Here is a tiny trained network, its code and every weight. The questions are about switching its units off for an input and a class, where a switched-off unit gives its printed mean instead of its output.

import numpy as np


def w(rows, s, z=0):
    codes = np.array(rows[::2]) - 128.0
    scale = np.full(codes.shape[1], s)
    scale[-1] = z or s
    return codes * scale


def norm(h):
    return h / np.sqrt((h * h).mean(-1, keepdims=True) + 1e-5)


def f(y):
    return np.maximum(y, 0)


def log_softmax(a):
    a = a - a.max(-1, keepdims=True)
    return a - np.log(np.exp(a).sum(-1, keepdims=True))


def net(x, mask):
    res = np.array(x, float).reshape(1, 2) / 4 @ E
    u = 0
    for l in range(2):
        y = f(norm(res) @ A[l][:, :-1].T + A[l][:, -1])
        res = res + np.where(mask[u : u + 4], y, B[l][:, -1]) @ B[l][:, :-1]
        u += 4
    return log_softmax(norm(res)[-1] @ U[:, :-1].T + U[:, -1])


A, B = {}, {}
E = w([
[129,79,82,108,108,100,248,67,255],'x0',
[173,100,122,162,141,65,116,182,140],'x1',
],0.014)
A[0] = w([
[242,71,79,220,126,54,22,198,124,94],'L0N0',
[62,166,189,126,126,163,180,96,102,243],'L0N1',
[154,94,45,127,97,2,135,154,126,186],'L0N2',
[189,230,133,249,160,159,93,198,122,3],'L0N3',
],0.009,0.0048)
B[0] = w([
[113,109,69,88,115,252,64,7,174,254],'L0N0',
[238,210,64,59,122,213,28,127,173,228],'L0N1',
[24,185,31,165,168,231,191,13,113,222],'L0N2',
[199,196,145,166,155,19,154,191,162,204],'L0N3',
],0.011,0.0096)
A[1] = w([
[216,70,116,105,63,51,255,102,205,153],'L1N0',
[75,110,157,237,178,172,12,130,7,125],'L1N1',
[170,208,79,228,180,120,35,95,98,254],'L1N2',
[161,17,184,120,26,52,234,59,199,194],'L1N3',
],0.0086,0.0055)
B[1] = w([
[30,48,105,164,180,22,146,179,82,157],'L1N0',
[108,29,134,22,189,72,146,144,22,171],'L1N1',
[84,94,111,176,143,98,205,110,187,253],'L1N2',
[118,3,175,42,198,109,190,57,43,152],'L1N3',
],0.013,0.017)
U = w([
[43,13,101,80,237,28,176,168,45,240],'0',
[85,90,72,36,175,240,38,7,149,245],'1',
[103,166,64,168,134,172,161,97,237,216],'2',
[200,182,215,191,102,10,28,195,72,2],'3',
[209,170,219,210,53,97,58,194,95,2],'4',
[194,181,221,189,40,60,32,220,51,2],'5',
[211,236,248,233,4,15,28,243,43,2],'6',
],0.012,0.008)

Each question gives the input, the list of numbers given to net, and the class t.
The units are the neurons (one row each of A and B). Each row of codes is followed by its name. A weight is (code - 128) times the scale printed after its matrix; where a second scale follows, it is the last column's (A, B and U).
mask holds one flag per neuron, layer by layer. A switched-off neuron (its flag False) gives its mean, the last column of its row in B, instead of its output. The means were averaged over made-up inputs and are rounded, as every weight is.
A unit's drop is (log p(t) with every unit on - log p(t) with that unit switched off) / (log p(t) with every unit on - log p(t) with every unit switched off).
The circuit of an input: a set's keep is (log p(t) with only the set's units on - log p(t) with every unit switched off) / (log p(t) with every unit on - log p(t) with every unit switched off). Starting from all 8 units, units are removed one at a time, each time the one whose removal leaves the highest keep (on an exact tie, the one counted first), for as long as the keep stays at least 0.8.
circuit, biggest first: the units of the circuit, biggest drop first
k most important neurons: the k neurons with the biggest drops, biggest first
top k neurons in layer l: the k neurons of layer l with the biggest drops, biggest first
drop when u is switched off: that unit's drop, to one decimal
input [5,4], class 0: circuit, biggest first => (L1N0)
input [-3,3], class 2: 3 most important neurons => (L0N3; L1N2; L0N0)
input [4,0], class 0: top 2 neurons in layer 0 => (L0N0; L0N1)
input [-1,-3], class 2: circuit, biggest first => (L1N1; L0N0)
input [-6,8], class 1: top 2 neurons in layer 0 => (L0N0; L0N2)
input [6,-4], class 0: circuit, biggest first => (L0N0; L1N0)
input [-2,0], class 2: circuit, biggest first => (L0N3; L1N1)
input [-1,-2], class 2: top 3 neurons in layer 1 => (L1N1; L1N3; L1N2)
input [2,1], class 2: top 2 neurons in layer 0 => (L0N2; L0N0)
input [0,-1], class 2: 4 most important neurons => (L0N0; L1N1; L1N3; L1N2)
input [-2,3], class 2: 4 most important neurons => (L0N3; L1N2; L1N3; L1N1)
input [5,0], class 0: 2 most important neurons => (L0N0; L1N0)
input [0,-2], class 2: 3 most important neurons => (L0N0; L1N1; L1N3)
input [6,7], class 1: circuit, biggest first => (L0N3)
input [-8,-7], class 0: 2 most important neurons => (L1N1; L0N0)
input [-3,0], class 2: top 2 neurons in layer 1 => (L1N0; L1N3)
input [3,7], class 1: 3 most important neurons => (L0N0; L0N3; L1N2)
input [-8,-8], class 0: top 2 neurons in layer 0 => (L0N0; L0N2)
input [4,7], class 1: drop when L0N2 is switched off => 0.8
input [1,5], class 1: drop when L0N0 is switched off => 0.4
input [-4,-3], class 0: drop when L1N1 is switched off => 0.3
input [1,0], class 2: most important neuron => (L0N0)
input [-5,6], class 1: drop when L1N0 is switched off => 0.7
